In the rows, zero is written as 128.
Each name stands for a flat space through zero: a line, a plane or more. A row that begins with a name and a colon came from that space; any other row is followed by the name of the space it lies nearest, among the names in its block.
moga_pofi: [146 150 177 108 149 117 135  97  99 159 139 162 177 170 123 158 137 123
 121 156 149]
fera_labu: [108 100  98 137 111  54 153 114  98 126 231 134  87 125  97 155  55  82
 101  66 110]
gakeg_rese: [ 96 111 184 122 132 112 146 176 127 126 141  99  51 161 176 162  71 155
 142 150  83]
gakeg_rese: [ 99 107 134 174 100 110 117 138 140 134 186 137 136 135 128  68 130  94
 138  86 159]
moga_pofi: [123 139 167 146  96 169 152 153 114 159  85 176 188 189  92 172 147 116
 133 115 175]
fera_labu: [130 138  68 117 129 190 109 149  80  60 101 135 141 129 123 140 160  86
 131 140 159]
kigo_beno: [157 105 104 154  75  91 139 156  91 159 162 125 115  80  77 194  67 104
 128 147 115]
zekog_bup: [169 167 124 114 142 183 108 105 193 148  64  73 157 122 146 107 222 176
 152 159 149]
moga_pofi: [163 156 118  69 182 133  92  75  83  79 140 113 148 107 172 111 168 116
 138 217 127]
kigo_beno: [167 169 156  90 195 121 112  62 156 160 109 127 165 138 149 109 175 171
 110 157 129]
zekog_bup: [109 112  82 149 148 111 114 151 119 104 161 139  84 118 122 115  87 112
  92  78 120]
moga_pofi: [120 140 152 150 197 136 110 181 124 155 103 176 102 183 133 156  86 160
  68  98 131]
kigo_beno: [134 145 188 146 118 163 124 143 155 171  90 135 173 169 136 121 172 149
 150 148 164]
fera_labu: [122 133  90  96 155 149 147 145 108  91  81 135  88 136 118 187  97 142
  97 110  95]
fera_labu: [153 137 176 119 134 111 141 110 106 175 100 180 180 132 103 163 113 143
 116 162 126]
fera_labu: [112  95 116 164  47 170 129 187  64  93  85 184 177  93  90 131 117  74
 163 162 154]
gakeg_rese: [155 171  90 103 138 198 126 112  76 102  99 157 201 184  92 184 195  81
 117 127 200]
gakeg_rese: [117 126 167 151 141  84 148 125 185 196 154 125 101 161 122 132  97 167
 101  66 113]
fera_labu: [118 131 111 107 172 125 130 134 129 106 113 128  83 134 142 143 100 151
  97 110  96]
gakeg_rese: [141 137 153 113 112 145 120 124  93 114 142 115 154 138 148 138 156 103
 165 193 150]
gakeg_rese: [125 152 145  96 175 149 115 119 101  98 139 126 128 179 166 136 151 119
 125 152 144]
fera_labu: [106 143 202 134 130 150 141 122 194 166 100 117 148 189 160  92 176 168
 151 111 146]
zekog_bup: [132 130  69 136 119 149 110 121 122  95 140 120 141 109 115 102 161  94
 128 106 156]
fera_labu: [180 108 111 145 111  92  95 134 120 154 117 117 127   8 117 113  96 150
 139 215  89]
zekog_bup: [175 138  90 146 169 134  77 160 111 138 117 124 111  83 125 141 114 143
  99 169 127]
kigo_beno: [150 133 113 115 135 102 134 109 143 145 152  89  99 112 126 155 117 143
 122 130 106]
moga_pofi: [144 135 135  90 148  97 124  75 108 114 163 116 137 110 149 116 136 121
 137 170 113]
fera_labu: [126 149 112  96 140 162 156 124 167 121  84  84  96 164 132 174 151 163
 125  97 113]
kigo_beno: [102 125 123 131 118 137 136 151 160 111 165  62  65 164 161 132 134 128
 147  96 126]
fera_labu: [121 137 131 110 156  88 150  93 144 145 181 113  99 168 128 151 111 132
 100  75 117]
zekog_bup: [128 114 132 178 124 128  96 183 110 142 146 149 122 121 125 117 102 114
 120 136 148]
zekog_bup: [167 158 134 101 168 145 104 112  94 128 116 134 157 136 138 154 154 129
 122 189 144]
zekog_bup: [ 93 126 132  52  92 115 196  42 134  76 146  93 132 150 141 131 157 108
 169 107 100]
zekog_bup: [132 114 152 111 108  94 154 120  96 138 133 144 127 111 115 169  83 127
 134 160  96]
moga_pofi: [ 98 122 141  59 194 104 129  82  83  51 110 172 117 111 177  87 100 135
 112 164  71]
zekog_bup: [130 113 114 157 102 124 113 153  77 120 156 163 151 112 104 130 109  80
 128 140 154]
moga_pofi: [ 96 116 153 102 139 103 150 123 106 102 156 132  93 153 153 140  90 122
 128 125  98]
gakeg_rese: [ 82 119  92  70 160 156 135 143 114  17 106  81  37 128 194 125 113 136
 139 138  70]
zekog_bup: [176 143 115 125 125 136 122 114  82 153  94 181 198 102  75 170 133 115
 111 166 150]
gakeg_rese: [112 130 103 117 148 137 124 119 132  96 130 125 114 135 139 107 137 123
 117 101 127]
moga_pofi: [115 129 120 116 165 126 117 149  68  90 156 155 104 157 141 156  92  99
 103 133 129]
kigo_beno: [151 137 121 137 140 116 120 148 167 163 155  57  66 130 142 163 117 161
 125 128 112]
moga_pofi: [150 139  83 157 125 162  98 175  61 115 159 147 144 152  97 180 130  67
 111 132 188]
kigo_beno: [142 124 118  96 137  64 140  68  90 124 194 137 133 103 116 141  97 102
 115 138 106]
kigo_beno: [134 150 146 131 152 158 115 142 178 147 108  85 108 161 159 122 165 166
 134 126 138]
kigo_beno: [153 116 103 153  94 105 117 166  70 135 208 104 102 116 107 192  86  76
 135 157 143]
moga_pofi: [143 121 108 101 110  94 135  53  63 104 147 197 215  77  86 103 133  73
 127 152 137]
kigo_beno: [110 119 110 177 152 164  80 219 113 104 126 134  83 141 152 113 107 120
 112 124 147]
gakeg_rese: [133 113  46 146  73 164 123 133 105  86  98 148 169  67  77 109 153  81
 138 112 153]
gakeg_rese: [115  87 111 130  87  91 140 127 168 115 120  84  76  36 141  85  92 158
 157 140  58]
[122 116 136 199  62 171 103 176 165 151 118 117 165 120 121  70 179 111
 172 123 186] : zekog_bup
[134 112 112 139  95 146 126 159 107 115  88 140 134  85 111 138 113 124
 142 160 118] : fera_labu
[145 151  90  74 170 156 134 106 120  91  70 119 116 120 132 164 141 153
 109 142 101] : gakeg_rese
[ 94 124  87  88  78 180 175  91 146  62  56 125 159 120 110 110 181 116
 160  90 124] : kigo_beno
[145 134 190 156 132  84 121 109 156 207 172 136 157 144 127 109 128 143
 126 131 146] : gakeg_rese
[ 96 113 141 100  95 143 158 110 152  90  85 111 126 111 150  94 147 142
 169 136  97] : moga_pofi
[124 118 120 137 115 122 137 144 148 137 124 110 100 117 123 139 110 142
 128 113 110] : kigo_beno
[108 126 137 126 111 128 173 147 158 148 121 103  84 172 116 187 103 149
 122  75 109] : gakeg_rese
[116 141 197 123 139 144 123 137 145 139 132 105 126 180 180 114 156 145
 159 162 141] : zekog_bup
[132 150 107 103 107 172 140 106 107  96 132 110 163 167 121 154 187  88
 152 128 171] : gakeg_rese
[133 126 122 138 116 138 114 132 129 122 131 119 138 113 132 107 146 119
 143 143 140] : fera_labu
[140 127  83 149 148 150  95 178 117 111 119 115  89 109 130 140 113 129
 109 133 129] : kigo_beno
[153 134  71 153 148 140  89 152  58 111 149 180 156 118  89 148 116  75
  88 127 172] : moga_pofi
[122 121 162 101 131  93 170 111 159 156 102 117  95 123 131 160  87 180
 123 124  67] : zekog_bup
[107 120 193 153  96 112 145 122 142 169 149 156 169 164 124 103 134 119
 147 114 153] : fera_labu
[141 135  50 125 112 176 124 164 153  94 113  41  63 115 130 170 150 133
 140 114 123] : kigo_beno
[115 122 158 133 115 120 149 130 148 152 113 138 132 142 122 131 117 145
 130 112 119] : zekog_bup
[134 116 140 138 109 132 128 149 127 138  88 141 136  94 121 128 113 145
 139 160 112] : fera_labu
[141 127 123 118 145 125 123 136 107 125  97 150 126 102 121 147 103 143
 112 155 106] : fera_labu
[117 118  78 122 115 120 127  86 163  96 139 103 126  82 128  62 158 120
 137  92 119] : gakeg_rese
[119 114 147 157  71 148 148 164 140 152  94 136 145 130 104 144 126 130
 152 124 137] : kigo_beno
[158 167 110  90 191 155 106  99  93 108 112 147 158 155 133 150 163 122
  99 151 152] : fera_labu

Each name stands for a flat space through zero: a line, a plane or more. A row that begins with a name and a colon came from that space; any other row is followed by the name of the space it lies nearest, among the names in its block.
durnebep: [132 173  95 193 112 114 134 124 171 171 135 142 119 133 160 147 140 138
 117 183  98]
durnebep: [121 153 115 108 114 119 104 146 140  99  67 130 152 138 156 166 125 164
 154  99 102]
keluktegid: [112 170 110 116 114 119 107 109  98 130 120 171 170 100 104 107 106 147
 213  98 111]
vazpuz: [127 109  79 177  84 157 106 145 105 160 180 120 137 141 174 140 139 208
 130 171 100]
durnebep: [140 117 124 205 104 145 150 152 168 184 142 148 107 140 133 156 136 131
  72 193 151]
vazpuz: [120 131 130 123 110 120 144 174 126 140 104 122 142 132 157 158 170 109
  91 131 156]
kedumzatug: [101 129 133 156  96 133 133 143  75 122 127 157 179  91  77 198 191  77
 149  75 210]
vazpuz: [140 118 117 116 145 130 115 125 140 125 142  97  96 153 159 117 125 143
 101 148 102]
keluktegid: [130  67 159  74 132 110 172 136 106 103 174  72 134 120 161  75 130 125
 110 107 126]
vazpuz: [117 137 126  65 152 126  96 196  93 150  60 168 114 145 143 138 169  87
 121 132 202]
vazpuz: [142  90 134 139 103 153 136 139 120 143 182  97 122 140 118 129 128 133
  70 126 143]
keluktegid: [140  91 141 161 124 146 129 121 170 112 108 143 117 138 121 143  78 180
 143 140 112]
durnebep: [135 136 124 139 107 134 118 126 133 140 137 144 137 128 102 138 108 135
 132 109 136]
tuboddakab: [130  99 135 133  89 153 141 172 127 154 120 140 149 135 144 115 104 181
 112 150 129]
vazpuz: [122 167 108 123  95  84 141  94 118 132 175 136 179  91 133  91 106 147
 203  85  85]
kedumzatug: [124 213 106 145 136 137 106 109 150 149  87 142 124 136 119 121 120 127
 119 165  77]
keluktegid: [126 139 151 140 177 137 143 166 173 151  31 161  80 150 147 138 147  92
  79 215 154]
tuboddakab: [110 136 113 155 137 150  98 116  97 116 106 160 136 117 102 162 148 132
 173 132 144]
tuboddakab: [126 141 124  84 175 104 117 138 118 133 109 131  94 137 154 109 158  82
 127 144 148]
vazpuz: [137 146 124 163 131 140 115 103 131 155 157 155 110 124  68 138 124  90
 120 128 160]
kedumzatug: [128 177 106  85 165  81  98  84 149  85 100 121 121 129 160 110 105 142
 200  99  61]
vazpuz: [125 140 123 116 145 135  99 118 106 139 119 174 123 120  88 114 113 116
 173 120 154]
tuboddakab: [149 151 153 154 120  69 175  89 209 106 149  95 124 118 109 171 127  62
  91  68 128]
tuboddakab: [ 97 127 149 167  92 155 168 149 102 139  86 174 194  87 109 122 126 158
 167 154 132]
vazpuz: [133  89 139 124  92 147 137 103  95 124 200 122 162 106  86  84  77 168
 160  85 118]
keluktegid: [112 113 130 134 160 134 128 138  80 147 138 153 110 114 111 131 186  67
 131 155 198]
keluktegid: [146 137 129 100 137 128 107 130 131 136 150 103  97 152 104 140 140  78
  67  99 158]
tuboddakab: [130 101 203 187 123 119 220 105 197  81 100  99 143 102  79 182 133  67
  67 104 149]
kedumzatug: [126 153 135 152 146 197 120 102 123 136 113 108 110 142  90  92 106 143
  70 196  74]
kedumzatug: [129 177 112 129 111 118 115 162 148 153  90 137 131 145 142 169 155 106
  90 127 142]
kedumzatug: [122 150 129 166 137 167 129  97 123 147 128 147 126 118  90  92 103 142
 131 181  95]
keluktegid: [148  51 141 148 156 154 103 114 112 125 184 139  72 140  65 163 134  86
 111 108 220]
kedumzatug: [159 111 131 126  88 109 152 186 184 188 145 130 112 158 170 122 104 142
  61 146 147]
keluktegid: [150  90 131 153 115 168 106 121 131 125 173 100 101 153  82 171 123 122
  64 106 159]
keluktegid: [118 138 146  98 150 138 126 140 108 136  86 162 129 120 102  99 120 106
 142 138 151]
tuboddakab: [130 190 117 114 128  80 123 116 156 129 108 142 137 121 128 143 132  91
 150  90 123]
vazpuz: [122 181 153  98 151  59 177 129 183  98  65 100 135 119 166 144 161  59
 105 106 112]
tuboddakab: [110 148 160 114 166 120 150 130 134 102  53 140 128 115 113 139 154  72
 125 134 148]
kedumzatug: [141  42 158 116  99 124 154 180 134 136 140 146 134 130 136 138 109 146
 125 103 195]
durnebep: [147  68 135  26 131 107  88 189 115  91 115  95 107 170 162 169 142 118
 101  39 194]
durnebep: [126 128 149 141 129 118 163 117 153 106 117 103 136 119 131 137 134 114
 107 125 112]
kedumzatug: [130 116 129  97 122  99 121 152 134 109 106 131 136 132 149 160 137 123
 146  82 155]
durnebep: [141 176 130 155  92  81 152 115 215 106  96 113 152 129 142 186 109 131
 118  81  86]
tuboddakab: [ 97 167 165 108 177  78 190 130 125 124  65 155 141  84 133 102 183  28
 150 150 160]
durnebep: [135 113 122 145 116 146 120 139 116 159 161 138 117 135 112 131 132 123
 105 140 159]
keluktegid: [111 174 118  88 136 115 103 116  80 138 117 178 156 100  90  93 122 104
 203  94 145]
kedumzatug: [129  63 170 125  98 151 154 134 110 108 143 137 162 108  79 123  91 147
 142  82 163]
durnebep: [140 111 105 122 117 135  90 176 131 160 117 156 106 159 153 154 128 153
 121 140 164]
tuboddakab: [130 162 154 103 116 138 128 143 166 102  41 129 150 140 106 149  93 137
 104  98 106]
durnebep: [136 154 110 115 145  73 145  91 132 123 207  61 108 125 160 119 177  65
  95 106 109]
[132 135 121 138 145 139 109 134 132 144 118 140  99 143 120 145 142 107
 106 150 151] : vazpuz
[101 134 144 140 163 183 113  58  75  71 113 126 148  97  52 103 111 137
 179 128  88] : kedumzatug
[121 123 121 102 116 117 128 140 111 121 128 123 150 123 159 109 124 159
 157 118 109] : vazpuz
[134 117 182 146 130 127 173 130 188  91  71 110 128 129  97 178 123  89
  71 106 145] : tuboddakab
[110 143 117 137 173 159  97 116 104 112  83 137 105 134 125 137 155 124
 140 174 119] : kedumzatug
[148 107 123 144 163 168  84  70 124 130 175 143  77 141  62  95  70 143
 146 141 120] : vazpuz
[103 128 117 160  97 122 153 149 132 106  85 124 177 113 193 156 148 192
 165 151  82] : vazpuz
[104 163 137 130 139 173 123 157  86 158  71 161 138 122  92 124 162  91
  98 175 161] : keluktegid
[114 124 111 112 149 143  92 145 104 121  78 164 124 135 152 124 125 169
 184 155 123] : vazpuz
[134 121 167 139 134  97 191  99 171  94 143  76 130 113 125 133 137  81
  84 105 113] : durnebep
[111 122  94 120 151 111 112 158  72 177 148 176 113 117 172  99 179 113
 179 181 174] : tuboddakab
[123 162 124 153  95  93 151 138 150 151 117 165 163 105 129 149 133 115
 156 111 142] : tuboddakab
[106 150 130  99 134 126 128 109  98  74 106  87 162 114 136 133 153 128
 144  95  88] : durnebep
[120 229  73 124 115  90  86 110 113 154 141 144 146 120 128 150 165  91
 159  95 118] : keluktegid
[129  83 151 102 164 119 136 129 111 122 136 144 104 120 117 104 129  97
 149 126 176] : keluktegid
[149 130 127 112 104 116 134 124 120 163 214 102 122 131 102 106 127  87
  76  92 154] : vazpuz
[117 141 133 170 132 144 156  96 116 140 156 123 135 105 105 103 137 114
 121 166 108] : durnebep
[152 136 137  99 185  40 164  84 189 134 168 121  74 122 164  63 105  74
 153 133 109] : durnebep
[101 149 128 142 137 146 144 102  92 103 125  98 154 106 129 116 162 125
 131 150  87] : durnebep
[138  76 153 113 101 121 148 154 136 124 137 137 143 125 123 129 100 145
 134  91 162] : kedumzatug
[111 149 158 170 125 141 166 113 171 102  41 158 163 105 115 128  88 166
 164 159  76] : durnebep
[108 116 123 114 163 123 110 101  84  76 125 116 130 112 126 147 167 110
 179 102 136] : kedumzatug
[116 103 120 118 123 144 115 135 102 110 113 138 148 124 151 111 108 194
 182 136 102] : vazpuz

Rows lie near named flat spaces through zero. A row that begins with a name and a colon came from that space; any other row is followed by the name of its block's space that it lies nearest.
sib_guto: [178 107 116 163 109  71  74 121 110 139 123 104 191  78 147  94 125 124
  72 220  56]
sib_guto: [140 152 160 130 151 144 141 131 137 130 143 108 114 136 135 124 161  95
 141 107 153]
zaf_rufar: [187 127 125 130  58 143 161 164  87 126 176 156 191 185 155 112 109 189
 135 206 124]
sib_guto: [144 110 106 101 159 104 141 106 113 177 108  89  90 113 134 124 128 130
  83 130 135]
sulim_deleb: [137  90  80  99 129 134 111 133 109 125  79 141 108 138 119 150 123 133
 126 126 104]
biki_taf: [130 112 126 148 147 132 157  70 140 148 151 118 113 121 125 118 161  99
 135  97 159]
zaf_rufar: [143 103 110 186  58 129 141 142 123 104 125 172 185 117 128 108  75 172
 128 128  59]
sulim_deleb: [160 122 108 111 120 141 102 155  91 120 117 142 103 146 116 125 104 139
 114 130  85]
sulim_deleb: [131 139 123 115 117 130  87 170  97  98 126 162 106 146 109 137 111 112
 134 143  91]
biki_taf: [ 65 147 147 136 140 108 209  79 156 179 172 111  96 109 125 114  93 169
 109  78 199]
sulim_deleb: [119 182 194 115 146 102 203 181 152 161 122  75 139 125 180 139 154 109
 125 148 188]
sib_guto: [ 98 172 162 108 139 114  85 165 146 116 124 107 145 112 132 130 109 150
 114 158 130]
biki_taf: [161 105 121 141 130 141 154 156 131 118  66 126 127 128 146 147 163  76
 149  97 100]
sib_guto: [134 136 142 129 172 118 105 110 142 141 112  86 106  96 128 120 154  91
 108 110 126]
biki_taf: [168 121 137 146 146 149  86  90 139 118 147 105 155 122 131 110 181  98
 137 138 127]
biki_taf: [173 116 138 199  81 128 196  89 103 139 214 162 154 148 135  89 144 104
 144 138 133]
zaf_rufar: [151 106 117 169 116 116 137 153 120 115  77 141 121 100 129 128 124  79
 124  95  57]
sib_guto: [117 123 152 189  97 114 232 121 164 146 127 125 172 105 162 121 129 127
 142  98 147]
zaf_rufar: [ 87 234 219 130 158  92  99 173 135 136 188  89  96  95 122  95  85 130
  83 136 136]
zaf_rufar: [113 137 135 130 147 108 105 131 136 131 111 111 115  98 123 126 121 114
 108 122 111]
sib_guto: [183  50  55 129 120 133 189  69  80 173 125 146  84 154 123 124 143 115
 118 106 124]
zaf_rufar: [ 51 160 141 103 174  66  32 128 144 118 116 113 102  73 102 141 119  94
  98 165 121]
biki_taf: [ 95 147 132 162 136  72  99 102  93 140 184 153  57  88  82  95  79  91
  81 116  86]
zaf_rufar: [153 126 143 151 161 155 181 117 148 150  96  90  85 108 135 117 143  99
 122  28 124]
zaf_rufar: [178 150 159 143 133 137 173 164 113 145 126 102 107 132 149 110 132 105
 114 101 112]
sulim_deleb: [128 146 131 101 125 133  85 165 110 106 130 141 124 148 120 138 119 133
 132 158 116]
sib_guto: [163 109 107 111 195 143  47  82 112 128 114 101  63 114  97 121 179  56
 113  98 105]
zaf_rufar: [ 20 131 127 150 156 117  79  94 168  80 118 177  82  90  73 157 131  60
 170  57 129]
biki_taf: [145  92 104 139 105 136 201 125 115 136 116 157 123 156 140 145 149 104
 158 111 141]
sulim_deleb: [130 150 150 144 130 104 185 192  91 128 114 158  51 137 125 143 129  33
 137  88 101]
biki_taf: [ 86 131 134  97 161 144 167  91 177 158 115  85 127 123 140 142 138 172
 132  91 207]
biki_taf: [133 119 113 116  95 138 135 110 111 128 180 156 159 169 128 125 124 173
 143 178 161]
sulim_deleb: [112 186 176 139  87 110  65 211 122  73 154 158 187 131 131 124  97 139
 136 206  88]
sulim_deleb: [146 122 107  73 153 138 134 161  95 141  91 124  66 160 125 154 136 109
 124 118 132]
[117 143 118  95 124 120  36 135 105 107 157 143 136 138 104 123 101 165
 111 194 111] : biki_taf
[140 154 164 129 142 150 108 135 166 122 121  80 174 113 150 116 142 156
 125 129 139] : biki_taf
[145 107 105 116 177 129  34  99 121 109  99 116  95 107 102 134 175  57
 124 125  94] : biki_taf
[204  76  93 158  89 143 174 144 106 133  81 135 157 136 153 122 130 130
 126 120  71] : zaf_rufar
[147 145 139  83 174 141 175 139 108 166 126  96  49 158 134 139 155  96
 122  93 175] : sulim_deleb
[138 162 184 184 122  99 226 157 132 155 144 113 113 105 156 108 130  75
 119  92 128] : sulim_deleb
[100 127 120 104 139 128 107 112 131 120 141 141 121 143 117 146 146 120
 147 145 162] : zaf_rufar
[138  91  98 149 119 121 124 115 137 129  82 125 144  97 129 126 115 136
 114 110  84] : zaf_rufar
[138  83  66  86 142 138 128  96  92 150 113 142  66 153 103 141 119 139
 116 108 130] : sib_guto
[125 129 126 124 113 132 137 113 124 133 162 137 145 145 128 122 122 158
 132 150 152] : biki_taf
[114 137 125 111 126 143  89 142 123 102 133 148 123 144 111 137 119 138
 142 133 123] : sib_guto
[152 100 113 165 145  74  71  93 136 144  94  87 157  50 134 101 136  99
  72 162  62] : sib_guto
[113 132 125 119 129 151 101 133 129 101 131 151 117 144 109 139 127 126
 151 112 128] : sib_guto
[189 101  89  91 133 144 142 156  85 155  80 111  84 149 134 130 108 150
  95 113  91] : sulim_deleb
[136 138 169 178 149 153 181 104 165 125 137 113 123 116 139 121 184  59
 165  55 154] : sib_guto
[153 104 100 133  60 128 127 146  98 109 152 177 193 166 137 128 109 174
 143 206 109] : zaf_rufar
[155 134 135 120 101 160 168 132 113 131 174 143 147 180 140 123 133 161
 151 145 165] : zaf_rufar
[126 104 100  89 163 138  90 143 134 115  50 117 103 125 124 165 158  94
 138 111 115] : biki_taf
[112  94  92 123 162  82 102  89 138 164  73  88 106  64 122 124 111 131
  70 119  98] : sib_guto
[119 131 123  96 152 110  98 119 130 142 122 102 126 120 130 134 137 135
 109 162 146] : zaf_rufar
